Here is a tiny trained network, its code and every weight. The questions are about switching its units off for an input and a class, where a switched-off unit gives its printed mean instead of its output.

import numpy as np


def w(rows, s, z=0):
    codes = np.array(rows[::2]) - 128.0
    scale = np.full(codes.shape[1], s)
    scale[-1] = z or s
    return codes * scale


def f(y):
    return y / 2 * (1 + np.tanh(0.7978845608 * (y + 0.044715 * y**3)))


def log_softmax(a):
    a = a - a.max(-1, keepdims=True)
    return a - np.log(np.exp(a).sum(-1, keepdims=True))


def net(x, mask):
    res = np.array(x, float).reshape(1, 8) / 4 @ E
    y = f(res @ A[0][:, :-1].T + A[0][:, -1])
    res = res + np.where(mask, y, B[0][:, -1]) @ B[0][:, :-1]
    return log_softmax(res[-1] @ U[:, :-1].T + U[:, -1])


A, B = {}, {}
E = w([
[133,68,107,120,110,47,121,70,98],'x0',
[59,136,116,178,87,102,76,55,190],'x1',
[153,65,169,179,100,249,107,100,64],'x2',
[114,130,135,92,87,114,164,92,92],'x3',
[138,129,180,166,95,116,99,141,194],'x4',
[180,139,195,87,166,66,93,148,61],'x5',
[166,170,52,128,103,138,32,189,111],'x6',
[49,111,132,101,140,138,176,146,168],'x7',
],0.011)
A[0] = w([
[118,107,134,121,140,111,183,167,123,70],'N1',
[111,147,154,142,133,128,110,94,137,250],'N2',
[115,199,161,120,125,60,74,194,167,49],'N3',
[138,162,130,132,127,109,116,141,148,102],'N4',
[85,94,154,142,117,154,132,102,145,139],'N5',
[159,50,175,134,149,113,93,144,67,197],'N6',
[131,118,126,119,134,191,121,174,97,77],'N7',
[98,122,151,123,131,127,124,133,128,78],'N8',
[99,85,159,135,115,149,173,98,149,100],'N9',
[112,147,127,101,183,112,239,173,111,142],'N10',
[103,140,47,163,78,139,129,55,151,34],'N11',
[129,152,106,126,123,251,129,198,92,158],'N12',
[186,90,132,136,153,117,87,109,68,36],'N13',
[111,115,135,117,91,150,143,150,128,129],'N14',
[144,129,120,115,169,115,193,117,109,105],'N15',
[125,124,137,114,115,121,132,117,108,60],'N16',
[75,121,186,133,88,164,168,60,144,181],'N17',
[138,160,85,138,114,93,90,120,165,235],'N18',
],0.016,0.0022)
B[0] = w([
[119,161,126,118,172,140,141,114,173,177],'N1',
[141,83,95,104,119,118,146,125,146,158],'N2',
[141,95,101,130,154,27,110,214,111,240],'N3',
[115,111,115,97,136,99,111,133,94,161],'N4',
[125,82,117,130,132,116,158,105,90,182],'N5',
[142,213,138,152,111,141,139,74,72,214],'N6',
[117,122,123,124,151,187,141,169,99,189],'N7',
[161,126,128,127,118,131,157,144,165,138],'N8',
[136,61,160,129,127,87,141,92,126,195],'N9',
[107,229,182,91,146,138,157,143,211,248],'N10',
[113,137,66,108,87,170,72,87,195,208],'N11',
[134,64,152,113,145,252,121,204,85,237],'N12',
[136,192,150,170,91,116,125,78,53,198],'N13',
[138,105,138,130,146,144,125,120,149,147],'N14',
[121,175,163,106,131,130,166,128,154,187],'N15',
[150,139,143,178,134,159,106,152,165,137],'N16',
[135,48,146,164,148,121,172,81,139,220],'N17',
[113,125,60,122,107,94,60,143,141,201],'N18',
],0.02,0.018)
U = w([
[104,4,172,207,160,103,215,60,185,57],'0',
[124,113,113,154,180,16,108,233,124,112],'1',
[157,194,153,227,89,136,121,106,55,252],'2',
[119,90,164,160,172,254,140,213,86,157],'3',
[50,97,53,144,71,155,72,116,203,169],'4',
[75,179,206,107,211,118,205,164,209,29],'5',
],0.0069,0.0023)

Each question gives the input, the list of numbers given to net, and the class t.
The units are the neurons (one row each of A and B). Each row of codes is followed by its name. A weight is (code - 128) times the scale printed after its matrix; where a second scale follows, it is the last column's (A, B and U).
mask holds one flag per neuron, in row order. A switched-off neuron (its flag False) gives its mean, the last column of its row in B, instead of its output. The means were averaged over made-up inputs and are rounded, as every weight is.
A unit's drop is (log p(t) with every unit on - log p(t) with that unit switched off) / (log p(t) with every unit on - log p(t) with every unit switched off).
The circuit of an input: a set's keep is (log p(t) with only the set's units on - log p(t) with every unit switched off) / (log p(t) with every unit on - log p(t) with every unit switched off). Starting from the 12 units with the biggest drops (on a tie, the unit counted first), units are removed one at a time, each time the one whose removal leaves the highest keep (on an exact tie, the one counted first), for as long as the keep stays at least 0.8.
circuit, biggest first: the units of the circuit, biggest drop first
top k neurons: the k neurons with the biggest drops, biggest first
drop when u is switched off: that unit's drop, to one decimal
input [-5,-4,-6,-8,4,2,5,8], class 1: circuit, biggest first : (N3)
input [-2,-6,7,0,6,4,3,-7], class 2: top 2 neurons : (N13 N6)
input [2,6,2,-6,-7,6,-1,7], class 0: top 2 neurons : (N10 N12)
input [7,5,-7,-5,-4,0,0,-7], class 4: top 2 neurons : (N11 N18)
input [-4,2,-1,0,2,-2,7,-7], class 1: top 2 neurons : (N3 N18)
input [4,-5,0,-4,6,-3,-7,-6], class 0: top 2 neurons : (N9 N10)
input [-2,1,-1,-4,0,-3,-1,2], class 0: circuit, biggest first : (N10 N12)
input [2,-8,4,3,-5,-5,-6,-4], class 5: top 2 neurons : (N10 N15)
input [-4,1,6,-5,6,-3,-2,4], class 0: top 2 neurons : (N17 N9)
input [-7,-5,-7,-6,-6,-5,5,6], class 3: top 2 neurons : (N12 N7)
input [-2,-8,1,6,-8,3,-4,3], class 5: drop when N10 is switched off : 0.2
input [5,-8,8,-7,-3,8,4,-8], class 2: drop when N13 is switched off : 0.3
input [0,-4,1,-3,0,-2,-4,-2], class 5: drop when N11 is switched off : 0.0
input [-5,8,6,7,6,1,2,-2], class 0: circuit, biggest first : (N17)
